Below is a small trained network, with its code and all its weights. Each question gives an input and a class and asks what happens when units are switched off, that is, made to give their printed mean instead of their output.

import numpy as np


def w(rows, s, z=0):
    codes = np.array(rows[::2]) - 128.0
    scale = np.full(codes.shape[1], s)
    scale[-1] = z or s
    return codes * scale


def f(y):
    return y / 2 * (1 + np.tanh(0.7978845608 * (y + 0.044715 * y**3)))


def log_softmax(a):
    a = a - a.max(-1, keepdims=True)
    return a - np.log(np.exp(a).sum(-1, keepdims=True))


def net(x, mask):
    res = np.array(x, float).reshape(1, 3) / 4 @ E
    y = f(res @ A[0][:, :-1].T + A[0][:, -1])
    res = res + np.where(mask, y, B[0][:, -1]) @ B[0][:, :-1]
    return log_softmax(res[-1] @ U[:, :-1].T + U[:, -1])


A, B = {}, {}
E = w([
[97,102,139,89,174,69,165,178,64,35],'x0',
[132,33,153,254,120,98,72,152,152,103],'x1',
[31,147,188,81,177,94,51,154,177,152],'x2',
],0.015)
A[0] = w([
[107,133,130,69,221,61,152,192,48,1,166],'N1',
[179,6,125,216,120,31,134,228,106,67,119],'N2',
[76,140,156,74,184,70,140,169,11,36,7],'N3',
[139,141,73,181,46,205,86,113,225,205,161],'N4',
[155,53,130,191,91,114,177,146,92,74,108],'N5',
[85,171,143,85,156,132,135,67,182,199,154],'N6',
[181,117,56,139,83,145,186,105,80,169,85],'N7',
[113,178,73,120,136,122,213,163,120,128,44],'N8',
[103,17,152,253,107,80,84,154,234,131,161],'N9',
[115,178,187,123,117,189,90,96,209,247,152],'N10',
[127,116,141,158,128,106,164,166,108,145,102],'N11',
[166,33,108,148,93,153,188,164,59,56,133],'N12',
[165,150,28,154,35,175,215,94,40,125,156],'N13',
[81,94,183,80,161,131,64,230,183,133,13],'N14',
[158,112,108,129,151,143,105,118,135,140,85],'N15',
[19,124,179,115,182,66,70,230,159,186,210],'N16',
[121,24,171,241,134,118,36,139,170,123,10],'N17',
[54,120,153,88,197,91,114,183,127,144,107],'N18',
[136,123,111,189,82,137,122,64,158,162,42],'N19',
],0.0094,0.015)
B[0] = w([
[177,44,144,159,165,209,131,148,97,208,229],'N1',
[95,169,162,182,98,130,77,51,76,108,216],'N2',
[98,153,99,55,108,26,200,189,157,97,178],'N3',
[120,107,86,82,134,119,196,206,138,123,231],'N4',
[103,150,160,171,105,135,67,79,83,98,177],'N5',
[104,165,150,138,42,93,106,98,140,94,199],'N6',
[130,108,105,119,126,96,175,142,149,91,177],'N7',
[173,113,156,139,139,190,156,157,134,152,142],'N8',
[181,41,143,119,224,213,117,179,112,204,243],'N9',
[112,185,141,166,52,93,64,49,124,128,226],'N10',
[162,168,117,139,119,135,148,108,99,146,131],'N11',
[93,192,187,139,136,138,89,70,67,147,192],'N12',
[139,75,110,95,155,137,199,231,161,145,227],'N13',
[203,93,138,184,213,239,103,172,76,237,165],'N14',
[87,99,108,138,129,131,142,156,104,157,126],'N15',
[106,173,95,115,57,78,162,106,189,77,254],'N16',
[113,127,71,34,80,34,248,188,203,73,193],'N17',
[146,121,101,74,147,170,168,167,156,123,182],'N18',
[124,77,114,128,181,187,124,154,101,166,152],'N19',
],0.011,0.023)
U = w([
[131,130,106,96,109,58,170,160,177,82,240],'0',
[141,98,127,146,171,196,129,152,128,167,3],'1',
[126,170,146,187,89,107,45,4,121,86,159],'2',
],0.018,0.0058)

Each question gives the input, the list of numbers given to net, and the class t.
The units are the neurons (one row each of A and B). Each row of codes is followed by its name. A weight is (code - 128) times the scale printed after its matrix; where a second scale follows, it is the last column's (A, B and U).
mask holds one flag per neuron, in row order. A switched-off neuron (its flag False) gives its mean, the last column of its row in B, instead of its output. The means were averaged over made-up inputs and are rounded, as every weight is.
A unit's drop is (log p(t) with every unit on - log p(t) with that unit switched off) / (log p(t) with every unit on - log p(t) with every unit switched off).
most important unit: the unit with the biggest drop
k most important neurons: the k neurons with the biggest drops, biggest first
drop of u: that unit's drop, to one decimal
input [1,-5,-4], class 1: 2 most important neurons	(N16 N17)
input [3,8,1], class 1: 2 most important neurons	(N9 N10)
input [-7,7,2], class 0: 3 most important neurons	(N17 N1 N4)
input [8,3,0], class 2: most important neuron	(N2)
input [-7,1,4], class 0: 4 most important neurons	(N4 N2 N12 N5)
input [1,-1,-8], class 1: 2 most important neurons	(N13 N16)
input [1,5,5], class 1: 2 most important neurons	(N9 N14)
input [1,3,4], class 1: 3 most important neurons	(N9 N14 N3)
input [5,-6,-4], class 1: 2 most important neurons	(N1 N16)
input [3,3,0], class 2: 3 most important neurons	(N13 N2 N4)
input [-6,-1,-5], class 0: 2 most important neurons	(N9 N1)
input [3,2,8], class 1: 3 most important neurons	(N14 N1 N9)
input [-5,6,3], class 0: 2 most important neurons	(N17 N1)
input [-6,-2,-8], class 0: most important unit	N9
input [-8,8,4], class 0: drop of N17	9.0
input [-5,5,7], class 0: drop of N16	2.6
input [-7,6,4], class 0: drop of N17	6.7
